In the rows, 128 means zero.
Each row is followed by its group and then its class within the group.
[169  82 125 145 119 136 119 132 133 135  93 135 141 129 127 142 113 120
 129 129 126 120 104 137 106 138 130 127 152 110 140 126 125 113 147 138
  31 110 124 130 133 137 114 102 123 116 134 134 131 134 133 137 127 151
 119 130 190 117 124 143 123 130 149 129 129 120 120]  (62).Mh
[167  72 127 144 130 133 127 127 124 128 102 128 126 134 120 130 111 139
 138 131 123 114 120 130 127 133 126 129 151 114 138 129 130 121 139 111
  94 123 131 132 144 128 113 115 131 137 136 117 123 136 130 139 125 160
 115 124 193 126 121 137 126 128 140 138 142 122 139]  (62).Mh
[161 144 122 169 102 138 121 140 124 128  99 135 119 127 125 145 118 129
 134 130 138 128 122 138 127 119 118 131 160 117 154 140 114 125 138 120
  61 114 117 132 124 125 113 121 129 133 125 120  70 132 141 110 113 142
 119 132 242 123 125 141 128 126 133 138 126 118 129]  (62).mq
[193  85 124 151 100 133 122 143 124 136  99 130 116 139 132 140 118 140
 131 128 145 126 107 145 107 128 119 131 172  98 154 130 110 122 149 128
  90 115 125 128 133 126 111 106 132 133 129 122 126 123 148 123 126 168
 120 124 208 125 114 140 126 130 140 145 129 124 126]  (62).mq
[184  34 130 147 127 131 129 128 133 127 100 122 134 132 131 124 110 136
 129 127 129 112 117 131 141 138 118 129 128 113 129 126 133 122 140 117
  71 115 128 120 141 136 117 114 134 140 142 107 121 133 133 147 129 146
 120 130 184 127 119 129 124 135 140 129 122 108 155]  (62).Mh
[171   4 129 111 136 132 126 119 131 132 100 129 131 139 127 125 101 130
 128 124 102 139  87 134 126 166 139 121 133 118 137 118 144  89 144 117
  74 121 118 120 144 136 112  90 122 123 135 124 135 132 116 167 137 170
 121 127 147 126 113 132 128 141 175 132 138 123 164]  (62).Mh
[167 154 125 211 118 140 128 149 135 109 120 123 133 137 126 137 124 139
 126 141 141 127 124 131  81 142 124 125 168 112 130 131 127 125 156 104
 132 124 119 131 136 143 131 136 130 101 140 131 129 122 124 134 137 121
 122 121 181 129 136 135 124 148 146 139 125 118 115]  (59).fs
[210  13 132 148 102 124 141 136 126 135  97 130 121 129 120 120 115 150
 127 128 136 118 122 136 144 139 105 129 132  98 136 117 126 130 134 123
  89 110 123 123 137 122 113 119 130 151 137 102 126 134 143 141 125 159
 130 132 204 120 103 123 128 135 128 136 131 108 181]  (62).mq
[146 131 125 162 119 138 114 129 138 123 128 125 142 136 132 137 130 127
 131 138 134 123 120 123  86 132 124 122 129 124 128 117 125 125 137 128
 104 112 131 132 126 132 135 128 128 104 122 137 140 137 124 134 133 110
 137 129 129 130 144 124 127 135 149 124 126 120 120]  (59).sj
[154  92 128 149 106 127 132 137 129 126 125 121 134 142 130 120 127 143
 126 136 142 127 132 125 107 139 121 123 117 121 123 119 123 133 129 136
 148 129 118 124 129 133 120 135 127 117 125 137 138 134 128 142 142 128
 143 128 115 129 126 112 124 135 141 120 132 122 135]  (59).sj
[175   4 118 149 117 153 113 115 122 126 107 119 124 162 123 144 108 140
 130 150 125 103  84 137  30 138 150 113 192  81 140 128 153 111 167 132
 108 128 122 128 147 137 104 106 123 111 141 139 153 118 127 151 132 184
 116 106 149 136 127 138 112 136 198 141 138 132  89]  (59).fs
[166 186 124 187 100 135 134 159 132 136 131 121 137 140 131 134 134 144
 131 139 156 140 140 126  92 129 128 125 160 108 135 130 115 137 144 120
 155 122 119 130 131 132 132 134 129 108 131 135 133 157 143 124 136 111
 129 119 160 134 140 123 129 146 132 140 119 121 114]  (59).fs
[167 117 126 176 111 141 119 133 127 119 119 121 125 144 125 133 118 154
 122 145 132 120 129 134  91 136 130 121 164 100 127 127 126 128 144 109
 138 119 116 129 137 135 118 115 131 114 141 126 140 123 128 146 137 146
 120 114 176 131 122 125 123 145 147 137 123 128 128]  (59).fs
[184   4 123 173 147 135 130 128 133 117 108 126 131 134 136 134 109 132
 124 135 127 112 103 130 126 128 137 121 156 114 130 134 150 116 142 116
 110 127 132 130 143 131 111 121 127 130 133 121 133 137 127 150 123 154
 118 131 179 131 126 136 124 136 160 127 129 134 128]  (62).Mh
[179   8 135 146 110 136 129 133 130 147  92 129 121 135 120 124 104 130
 134 119 160 113 118 143 129 143 115 130 141 108 137 132 123 115 139 145
  45 107 124 120 135 128 106 121 140 146 131 108 133 148 134 131 125 168
 131 137 182 113 108 136 124 142 153 135 143 110 171]  (62).mq
[188  66 120 181 118 151 128 141 127 119 118 121 125 149 125 142 119 157
 127 151 146 120 124 126  81 120 131 119 182  86 135 138 146 120 145 123
 163 130 122 133 140 136 113 121 129 112 146 128 133 125 136 137 129 152
 123 122 185 136 129 135 126 135 163 138 130 133 104]  (59).sj
[180   4 124 126 117 135 128 120 117 134 114 127 130 138 125 127 113 138
 130 135 130 110 108 132  97 149 127 116 143  99 122 111 145 119 144 139
 120 131 127 126 138 139 110 111 126 121 136 134 139 134 133 159 139 165
 124 124 109 131 119 117 125 138 171 125 134 128 144]  (59).sj
[178  90 132 166 108 138 128 117 126 124 121 123 118 152 127 134 120 145
 133 148 130 116 107 128  44 141 136 121 163  91 132 123 133 126 154 120
 147 118 120 133 142 129 119 119 127 120 136 134 139 120 131 148 141 146
 127 105 138 136 128 123 141 136 154 137 129 119 118]  (59).fs
[185  23 127 111 107 134 123 125 129 150 106 134 128 138 119 132 113 141
 130 123 131 121 113 141 115 125 126 126 149  90 147 123 133 130 141 138
  79 115 130 132 137 132 112 102 135 135 138 118 125 132 141 143 128 171
 124 122 179 122 119 126 125 124 156 133 136 116 139]  (62).mq
[195   4 124 130 106 132 125 117 132 136  90 133 126 138 122 135 109 128
 131 126 121 117  88 144  83 134 123 126 150  97 147 116 135 120 149 140
  37 109 122 135 139 129 108 102 132 144 128 116 135 124 140 137 127 171
 119 122 181 128 124 136 135 127 158 133 135 114 143]  (62).mq
[178  79 122 183 106 143 124 145 136 112 118 124 136 143 128 137 121 154
 129 153 138 124 122 125 104 129 118 122 163 132 134 123 138 127 141 113
 123 127 115 133 132 137 124 119 125  99 130 134 143 135 140 142 138 125
 123 129 183 126 131 121 127 133 158 129 129 126 127]  (59).fs
[170  92 118 203 107 147 123 136 133 113 110 119 124 143 124 134 114 139
 129 140 144 120 122 123  73 130 121 125 157 108 135 133 123 127 144 126
 126 117 115 139 129 130 119 135 129 115 135 134 137 135 137 133 129 134
 128 129 174 130 129 129 124 133 158 132 126 119 125]  (59).sj
[151  72 132 110 134 125 125 129 135 132 116 131 145 118 134 127 124 126
 129 135 126 122 126 129 161 135 120 129 104 127 129 118 122 120 129 134
  75 126 134 119 126 118 123 108 121 121 128 130 128 140 132 141 134 130
 132 145 135 131 123 122 132 126 140 110 117 129 143]  (62).Mh
[153  44 135 142 126 131 125 127 123 132 107 126 113 137 125 129 112 124
 123 123 133 125 106 134 124 139 126 135 148 112 135 132 133 122 141 128
  92 138 126 130 140 130 112 113 127 138 125 121 128 129 135 134 123 157
 123 125 162 122 115 137 126 140 147 135 134 122 127]  (62).Mh
[194   5 128 207 119 143 130 124 126 117 114 115 135 147 124 130 103 133
 129 140 137 108  92 121  53 151 126 118 142 103 124 117 143 122 148 134
 127 121 121 127 137 137 120 120 127 109 127 139 136 139 123 163 148 137
 134 123 117 142 128 122 121 145 169 122 130 106 134]  (59).sj
[205   4 124 122 109 140 115 109 122 158  82 121 127 152 124 135 101 126
 128 126 143 102  96 146  89 144 128 124 171  78 137 122 131 102 146 158
  25 109 135 124 141 132  99  92 135 136 141 113 140 133 135 143 127 196
 122 123 171 127 103 144 122 126 177 140 137 108 145]  (62).mq
[198   4 130 129 138 139 123 117 136 144  97 128 131 140 125 135 101 127
 131 122 129 106  98 134 112 141 136 121 150  97 133 122 147 115 153 141
  62 121 142 125 147 136 108 101 132 136 140 122 136 144 127 156 130 171
 124 125 158 128 122 140 117 135 173 124 137 117 142]  (62).Mh
[157  74 136 152 122 139 122 108 118 125  88 123 122 136 123 139 113 130
 124 141 117 117 109 134 110 142 118 124 151 103 123 128 125 128 138 119
  46 123 120 125 137 134 117 104 131 130 136 116 131 121 121 153 123 169
 112 132 186 126  95 141 123 134 144 135 128 127 133]  (62).Mh
[185  89 124 161 100 133 125 140 126 141 123 120 129 130 127 130 127 155
 132 142 149 128 133 129 107 125 124 130 153 108 131 117 133 148 134 122
 156 125 122 131 134 133 119 124 126 125 131 130 130 132 146 135 137 138
 129 128 176 128 121 117 126 127 138 130 124 127 139]  (59).fs
[152 142 124 143 116 139 120 134 121 122 127 127 130 135 127 137 131 143
 121 141 126 124 123 123  89 122 135 132 158 115 141 138 134 126 141 123
 143 138 119 138 132 140 123 107 124 110 133 148 135 127 138 143 132 132
 123 117 151 144 135 124 130 123 146 130 127 131  99]  (59).sj
[155  93 124 155 112 136 127 137 129 121 121 118 141 140 129 127 123 150
 129 141 135 127 129 130 120 141 126 124 146 105 127 124 134 127 136 109
 134 127 112 129 135 132 119 121 127 118 136 132 133 131 130 144 138 137
 125 118 155 133 127 115 126 136 147 133 126 123 139]  (59).sj
[161  27 129 164 131 140 135 113 124 119  94 123 125 143 121 131 108 127
 128 132 128 110 116 131 121 144 121 132 137 116 124 128 139 123 137 124
  72 125 126 122 136 129 112 123 131 115 137 115 132 136 118 138 128 167
 118 134 170 125 101 140 125 130 140 128 131 115 141]  (62).Mh
[191  56 129 187 119 141 133 133 135 120 126 120 131 142 127 127 116 140
 129 135 134 116 110 119  74 131 134 124 149 108 128 127 129 124 140 131
 167 119 124 131 135 130 115 126 131 121 125 135 129 124 131 154 142 124
 125 125 136 138 145 118 131 136 156 130 126 116 129]  (59).sj
[195   4 129 157 138 140 128 121 133 134  97 123 134 142 120 117  99 120
 127 124 134 112  97 140  99 142 134 128 156  98 128 129 142 104 150 135
  66 123 130 126 142 130 110 107 132 124 140 123 126 133 126 155 125 165
 120 123 160 131 125 141 124 138 169 133 132 122 135]  (62).Mh
[191  39 136 163 115 135 135 137 130 119 100 127 124 141 121 118  97 149
 130 120 136 118 131 127 167 153 123 131 141 111 133 124 123 121 132 102
  99 120 122 123 137 137 107 108 138 133 132 112 116 143 139 160 139 157
 125 142 206 122 113 123 127 136 145 136 121 112 184]  (62).Mh

Each row is followed by its group and then its class within the group.
[132 140 132 122 144 119 125 108 131 121 125 144 131 127 112 133 130 113
 133 110 133 121 127 132 145 126 134 138 125 128 133 119 137 152 117 126
 132 133  95 163 141 133 120 127 127 140 115 119 140 114 129 133 129 118
 119 124 120 118 126 117 122 122 113 124 120 122  88]  E.C
[134 135 138 123 112 131 131 130 131 131 127 139 129 124 122 124 124 108
 132 122 142 121 130 133 142 116 134 126 124 129 126 124 128 144 122 125
 127 120  95 141 125 130 115 121 131 128 122 123 139 119 131 134 136 131
 121 128 114 106 129 124 125 123 119 123 122 129 113]  E.L
[128 126 121 126 168 128 132 110 122 128 126 130 120 130 131 143 132 146
 129 129 111 130 132 126 111 144 125 126 127 131 139 136 126 121 142 128
 135 138 177 125 129 130 136 142 136 142 117 128 124 128 124 129 114 112
 131 128 138 130 119 137 134 126 132 127 123 121 127]  Y.B
[131 127 120 128 184 112 121  96 126 117 125 128 125 131 119 154 137 143
 126 115 113 133 127 123 110 150 123 129 125 136 138 132 123 121 142 127
 137 145 179 126 128 130 137 146 126 146 116 130 124 126 129 126 106 113
 127 122 139 127 120 138 132 127 122 129 119 119 112]  Y.B
[131 124 119 133 175 114 121 109 132 119 127 132 124 131 120 147 137 147
 124 120 111 134 131 123 109 153 123 129 124 133 132 129 122 113 138 132
 132 143 172 121 124 134 140 144 129 139 121 131 125 128 127 123 110 117
 130 129 145 140 125 132 130 125 129 131 122 122 126]  Y.B
